Here is a tiny trained network, its code and every weight. The questions are about switching its units off for an input and a class, where a switched-off unit gives its printed mean instead of its output.

import numpy as np


def w(rows, s, z=0):
    codes = np.array(rows[::2]) - 128.0
    scale = np.full(codes.shape[1], s)
    scale[-1] = z or s
    return codes * scale


def norm(h):
    return h / np.sqrt((h * h).mean(-1, keepdims=True) + 1e-5)


def f(y):
    return np.maximum(y, 0)


def log_softmax(a):
    a = a - a.max(-1, keepdims=True)
    return a - np.log(np.exp(a).sum(-1, keepdims=True))


def net(x, mask):
    res = np.array(x, float).reshape(1, 4) / 4 @ E
    u = 0
    for l in range(2):
        y = f(norm(res) @ A[l][:, :-1].T + A[l][:, -1])
        res = res + np.where(mask[u : u + 10], y, B[l][:, -1]) @ B[l][:, :-1]
        u += 10
    return log_softmax(norm(res)[-1] @ U[:, :-1].T + U[:, -1])


A, B = {}, {}
E = w([
[140,169,120,91,122,72,45,83,204],'x0',
[204,48,96,240,99,84,197,93,249],'x1',
[9,76,78,117,66,103,128,110,130],'x2',
[139,99,195,66,118,78,195,52,96],'x3',
],0.0013)
A[0] = w([
[227,167,183,174,180,142,136,125,130,5],'0.n1',
[252,138,184,216,207,136,147,97,167,112],'0.n2',
[197,73,191,113,60,54,230,6,133,126],'0.n3',
[36,58,80,176,69,81,147,100,169,106],'0.n4',
[131,15,125,233,170,187,255,160,99,132],'0.n5',
[71,68,56,171,48,107,170,77,167,124],'0.n6',
[146,128,11,248,121,173,95,192,211,112],'0.n7',
[151,163,138,64,102,88,54,90,215,8],'0.n8',
[104,128,149,177,136,145,204,168,57,10],'0.n9',
[183,159,77,113,114,3,75,67,250,123],'0.n10',
],0.0033,0.0027)
B[0] = w([
[149,173,57,31,121,113,188,127,216,162],'0.n1',
[120,184,132,62,63,54,180,228,101,223],'0.n2',
[38,166,154,172,224,121,140,129,157,246],'0.n3',
[187,198,70,68,115,90,209,151,165,222],'0.n4',
[201,25,103,133,109,211,4,46,104,254],'0.n5',
[120,171,180,101,75,77,116,223,90,229],'0.n6',
[45,150,163,155,227,102,168,102,141,250],'0.n7',
[186,37,29,109,133,202,146,36,80,162],'0.n8',
[212,81,34,97,130,123,19,5,176,157],'0.n9',
[191,20,130,159,104,233,44,83,61,237],'0.n10',
],0.0038,0.0034)
A[1] = w([
[145,89,124,179,139,96,145,103,195,41],'1.n1',
[95,141,42,89,45,43,167,189,119,2],'1.n2',
[47,157,118,190,245,152,130,143,174,7],'1.n3',
[42,56,71,123,85,141,113,96,142,104],'1.n4',
[66,159,151,111,254,86,102,112,100,90],'1.n5',
[104,155,211,114,217,89,195,62,105,18],'1.n6',
[42,126,159,152,254,97,164,85,143,40],'1.n7',
[151,196,93,123,201,160,143,184,162,130],'1.n8',
[154,199,97,56,82,84,159,195,92,137],'1.n9',
[163,79,161,165,153,66,155,223,150,46],'1.n10',
],0.0041,0.0027)
B[1] = w([
[81,155,135,122,108,154,85,149,72,166],'1.n1',
[218,157,170,60,139,116,207,137,215,192],'1.n2',
[103,159,40,121,242,55,222,3,192,191],'1.n3',
[196,135,144,131,163,144,153,129,137,212],'1.n4',
[74,139,124,227,138,124,101,144,114,254],'1.n5',
[130,126,49,149,148,127,131,121,193,188],'1.n6',
[56,176,8,157,228,90,203,57,208,204],'1.n7',
[124,90,123,101,119,98,180,78,154,210],'1.n8',
[142,108,183,143,46,96,153,184,161,250],'1.n9',
[68,184,159,134,95,124,91,154,91,186],'1.n10',
],0.0057,0.0028)
U = w([
[229,23,51,82,149,230,28,31,48,254],'0',
[27,208,27,185,255,41,222,44,223,102],'1',
[225,199,212,20,36,35,237,234,216,117],'2',
[25,198,221,212,39,87,43,227,38,28],'3',
],0.0085,0.0032)

Each question gives the input, the list of numbers given to net, and the class t.
The units are the neurons (one row each of A and B). Each row of codes is followed by its name. A weight is (code - 128) times the scale printed after its matrix; where a second scale follows, it is the last column's (A, B and U).
mask holds one flag per neuron, layer by layer. A switched-off neuron (its flag False) gives its mean, the last column of its row in B, instead of its output. The means were averaged over made-up inputs and are rounded, as every weight is.
A unit's drop is (log p(t) with every unit on - log p(t) with that unit switched off) / (log p(t) with every unit on - log p(t) with every unit switched off).
The circuit of an input: a set's keep is (log p(t) with only the set's units on - log p(t) with every unit switched off) / (log p(t) with every unit on - log p(t) with every unit switched off). Starting from the 12 units with the biggest drops (on a tie, the unit counted first), units are removed one at a time, each time the one whose removal leaves the highest keep (on an exact tie, the one counted first), for as long as the keep stays at least 0.8.
circuit, biggest first: the units of the circuit, biggest drop first
k most important neurons: the k neurons with the biggest drops, biggest first
k most important neurons of layer l: the k neurons of layer l with the biggest drops, biggest first
drop of u: that unit's drop, to one decimal
input [-4,-6,7,5], class 2: 3 most important neurons : 0.n7; 0.n3; 0.n5
input [-5,8,-6,3], class 3: 3 most important neurons of layer 0 : 0.n2; 0.n5; 0.n3
input [5,-8,6,0], class 3: most important neuron : 0.n7
input [-4,-8,-3,0], class 3: 4 most important neurons : 0.n7; 0.n3; 0.n5; 0.n4
input [1,4,-2,1], class 3: 2 most important neurons : 0.n2; 0.n10
input [5,7,1,-6], class 3: 3 most important neurons : 0.n3; 0.n10; 0.n6
input [0,-3,2,2], class 3: 3 most important neurons of layer 1 : 1.n3; 1.n7; 1.n5
input [-4,4,-2,3], class 0: 2 most important neurons : 0.n5; 0.n7
input [0,-1,4,3], class 2: 2 most important neurons : 0.n7; 0.n4
input [0,-5,-5,-1], class 2: 2 most important neurons of layer 0 : 0.n7; 0.n3
input [7,-1,8,-3], class 2: 2 most important neurons of layer 0 : 0.n4; 0.n5
input [5,-6,7,3], class 2: 3 most important neurons : 0.n7; 0.n3; 0.n5
input [-6,-7,-6,4], class 3: 3 most important neurons of layer 1 : 1.n7; 1.n3; 1.n2
input [8,3,-4,-8], class 0: circuit, biggest first : 0.n10
input [-6,-6,-8,-5], class 2: 4 most important neurons of layer 0 : 0.n3; 0.n7; 0.n10; 0.n5
input [6,-7,-5,5], class 3: 4 most important neurons of layer 1 : 1.n7; 1.n3; 1.n5; 1.n2
input [8,0,-7,-8], class 0: 2 most important neurons : 0.n10; 0.n3
input [6,-6,-4,6], class 0: 2 most important neurons : 0.n7; 0.n2
input [-8,-7,-7,-4], class 0: 2 most important neurons of layer 0 : 0.n2; 0.n3
input [-8,4,2,5], class 0: circuit, biggest first : 0.n5
input [7,4,-6,-5], class 0: drop of 0.n10 : 1.9
input [-8,0,6,-6], class 0: drop of 0.n5 : 1.0
input [7,1,1,-1], class 0: drop of 1.n6 : 0.0
input [-4,-6,5,4], class 3: drop of 0.n8 : 0.1
